Below are the code and all the weights of a small trained network. Each question names an input and a class and asks about switching units off, where a switched-off unit gives its printed mean instead of its output.

import numpy as np


def w(rows, s, z=0):
    codes = np.array(rows[::2]) - 128.0
    scale = np.full(codes.shape[1], s)
    scale[-1] = z or s
    return codes * scale


def norm(h):
    return h / np.sqrt((h * h).mean(-1, keepdims=True) + 1e-5)


def f(y):
    return np.maximum(y, 0)


def log_softmax(a):
    a = a - a.max(-1, keepdims=True)
    return a - np.log(np.exp(a).sum(-1, keepdims=True))


def net(x, mask):
    res = np.array(x, float).reshape(1, 5) / 4 @ E
    u = 0
    for l in range(2):
        y = f(norm(res) @ A[l][:, :-1].T + A[l][:, -1])
        res = res + np.where(mask[u : u + 15], y, B[l][:, -1]) @ B[l][:, :-1]
        u += 15
    return log_softmax(norm(res)[-1] @ U[:, :-1].T + U[:, -1])


A, B = {}, {}
E = w([
[151,81,60,143,79,88,51,107,210,149,95],'x0',
[145,122,150,161,187,61,100,120,77,194,125],'x1',
[136,184,132,198,66,94,151,29,74,52,93],'x2',
[180,255,136,80,159,177,76,71,151,161,146],'x3',
[126,79,97,138,131,198,104,60,81,131,191],'x4',
],0.0055)
A[0] = w([
[144,67,92,91,114,116,87,143,195,199,129,90],'0.n0',
[117,87,230,146,174,187,200,155,91,124,165,85],'0.n1',
[164,72,116,143,190,68,91,59,59,167,224,81],'0.n2',
[205,232,126,81,202,141,110,70,162,144,117,103],'0.n3',
[128,121,111,189,39,102,112,118,52,72,114,174],'0.n4',
[101,107,123,154,83,75,190,221,96,141,89,36],'0.n5',
[151,112,155,153,135,186,115,88,101,142,189,144],'0.n6',
[139,58,51,155,78,98,76,149,129,96,77,100],'0.n7',
[163,157,137,220,147,124,110,146,89,141,74,59],'0.n8',
[177,122,148,190,138,81,54,153,106,172,157,16],'0.n9',
[146,166,186,148,145,58,121,198,205,107,55,4],'0.n10',
[106,180,128,92,125,116,135,165,41,140,143,49],'0.n11',
[107,113,85,78,25,223,142,115,146,1,166,99],'0.n12',
[114,173,201,130,155,102,194,152,161,111,101,69],'0.n13',
[192,125,187,142,156,15,113,139,54,207,122,38],'0.n14',
],0.0051,0.0028)
B[0] = w([
[177,156,163,148,146,128,129,174,81,92,134,226],'0.n0',
[228,125,112,162,154,167,149,154,127,91,95,207],'0.n1',
[94,153,106,112,82,115,157,122,151,177,149,206],'0.n2',
[79,101,150,190,169,150,118,122,179,117,91,252],'0.n3',
[123,124,131,93,151,155,65,191,111,140,101,241],'0.n4',
[82,137,143,124,176,154,95,78,173,134,116,190],'0.n5',
[131,150,77,164,174,100,138,157,113,119,123,197],'0.n6',
[181,145,156,162,165,146,177,130,123,91,138,213],'0.n7',
[108,132,139,104,84,146,131,148,130,188,127,160],'0.n8',
[135,127,175,103,102,104,163,120,129,164,154,162],'0.n9',
[80,182,2,118,131,97,127,112,141,104,200,194],'0.n10',
[143,143,112,154,120,181,153,160,138,128,92,157],'0.n11',
[104,146,149,140,100,89,159,131,129,241,136,252],'0.n12',
[150,157,34,129,159,122,146,147,133,102,128,182],'0.n13',
[114,127,152,102,97,99,198,124,138,180,107,195],'0.n14',
],0.0067,0.0045)
A[1] = w([
[97,66,102,167,143,143,144,111,105,141,166,36],'1.n0',
[134,151,122,141,203,73,125,199,125,176,155,212],'1.n1',
[109,120,182,150,75,102,109,120,97,87,118,105],'1.n2',
[131,113,146,39,188,205,102,162,170,164,151,68],'1.n3',
[113,163,118,74,50,197,169,145,183,109,141,107],'1.n4',
[232,71,97,140,69,57,43,89,195,131,121,206],'1.n5',
[95,190,104,153,110,93,97,43,93,108,86,90],'1.n6',
[143,173,175,156,68,137,138,65,79,104,79,133],'1.n7',
[123,79,71,137,117,192,102,60,57,161,232,45],'1.n8',
[60,132,128,121,127,179,116,151,151,168,1,252],'1.n9',
[91,103,112,116,52,151,125,137,169,108,129,63],'1.n10',
[189,144,123,131,130,93,86,88,176,156,137,147],'1.n11',
[59,1,118,140,156,97,178,143,100,78,122,6],'1.n12',
[158,206,167,44,181,186,81,32,146,138,153,67],'1.n13',
[133,179,114,127,62,114,101,113,81,75,79,46],'1.n14',
],0.0069,0.0017)
B[1] = w([
[90,186,106,137,122,89,101,152,167,91,100,161],'1.n0',
[139,89,103,102,22,175,98,52,98,81,141,254],'1.n1',
[132,110,150,89,99,155,63,111,195,140,152,144],'1.n2',
[160,91,156,105,82,44,77,163,77,99,131,204],'1.n3',
[125,96,147,138,135,63,161,30,27,230,107,176],'1.n4',
[153,190,170,142,229,215,245,179,11,123,127,204],'1.n5',
[141,59,121,47,102,117,63,194,147,123,162,198],'1.n6',
[190,25,152,44,131,130,98,205,113,150,158,185],'1.n7',
[121,210,46,59,127,2,176,156,216,56,117,183],'1.n8',
[121,101,107,186,149,123,92,78,117,131,217,229],'1.n9',
[111,168,161,67,139,140,167,109,60,168,108,146],'1.n10',
[76,111,144,149,124,181,200,116,86,63,104,188],'1.n11',
[81,225,216,142,150,176,26,27,209,136,65,181],'1.n12',
[39,99,180,178,108,118,148,129,185,91,15,193],'1.n13',
[162,59,130,82,138,114,84,175,154,118,180,170],'1.n14',
],0.0055,0.0069)
U = w([
[58,134,194,170,149,159,58,94,181,107,71,179],'0',
[166,55,155,53,111,123,37,192,100,106,158,167],'1',
[173,160,139,147,179,194,212,163,61,96,101,147],'2',
[91,193,31,96,121,65,142,137,167,94,134,161],'3',
[92,115,170,107,87,100,184,88,94,246,135,146],'4',
[154,108,85,187,120,160,87,91,118,146,190,118],'5',
[192,137,113,153,135,143,99,104,156,154,155,11],'6',
[170,120,110,154,133,154,113,111,163,149,166,3],'7',
],0.013,0.0052)

Each question gives the input, the list of numbers given to net, and the class t.
The units are the neurons (one row each of A and B). Each row of codes is followed by its name. A weight is (code - 128) times the scale printed after its matrix; where a second scale follows, it is the last column's (A, B and U).
mask holds one flag per neuron, layer by layer. A switched-off neuron (its flag False) gives its mean, the last column of its row in B, instead of its output. The means were averaged over made-up inputs and are rounded, as every weight is.
A unit's drop is (log p(t) with every unit on - log p(t) with that unit switched off) / (log p(t) with every unit on - log p(t) with every unit switched off).
The circuit of an input: a set's keep is (log p(t) with only the set's units on - log p(t) with every unit switched off) / (log p(t) with every unit on - log p(t) with every unit switched off). Starting from the 12 units with the biggest drops (on a tie, the unit counted first), units are removed one at a time, each time the one whose removal leaves the highest keep (on an exact tie, the one counted first), for as long as the keep stays at least 0.8.
circuit, biggest first: the units of the circuit, biggest drop first
unit that matters most: the unit with the biggest drop
k most important neurons: the k neurons with the biggest drops, biggest first
k most important neurons of layer l: the k neurons of layer l with the biggest drops, biggest first
input [-3,8,-2,8,3], class 0: 2 most important neurons => 0.n3, 1.n13
input [-6,-5,-6,-6,-6], class 0: circuit, biggest first => 1.n12, 0.n5
input [3,-6,2,-6,-5], class 0: circuit, biggest first => 1.n12
input [-6,-4,7,-4,-8], class 3: 2 most important neurons of layer 0 => 0.n13, 0.n10
input [1,2,-4,-7,7], class 0: 2 most important neurons => 1.n12, 0.n10
input [-7,-8,-1,-2,7], class 4: 3 most important neurons => 0.n12, 1.n4, 1.n5
input [5,8,7,4,-2], class 4: 4 most important neurons => 0.n14, 0.n9, 0.n8, 0.n0
input [-5,-8,7,-4,7], class 4: 4 most important neurons of layer 1 => 1.n4, 1.n3, 1.n1, 1.n10
input [5,7,-5,-6,8], class 3: circuit, biggest first => 1.n8, 0.n2, 1.n0
input [1,-2,-3,-3,4], class 3: 3 most important neurons => 0.n3, 0.n4, 1.n8
input [-4,4,4,1,6], class 3: 2 most important neurons of layer 0 => 0.n2, 0.n0
input [5,-8,7,5,-1], class 4: 2 most important neurons => 0.n12, 1.n4
input [1,7,-6,-6,7], class 3: 2 most important neurons of layer 0 => 0.n2, 0.n3
input [4,3,-5,-4,-7], class 3: 2 most important neurons of layer 0 => 0.n10, 0.n4
input [-5,-5,6,0,6], class 1: most important neuron of layer 0 => 0.n10
input [3,-7,5,6,1], class 4: circuit, biggest first => 0.n12, 1.n4
input [4,5,-2,-3,-4], class 4: 4 most important neurons => 0.n14, 1.n8, 0.n9, 0.n1
input [3,-6,7,1,8], class 3: 2 most important neurons => 1.n8, 0.n12
input [-7,-2,7,-2,5], class 1: 2 most important neurons => 1.n7, 1.n5
input [-3,5,5,0,3], class 1: unit that matters most => 0.n12
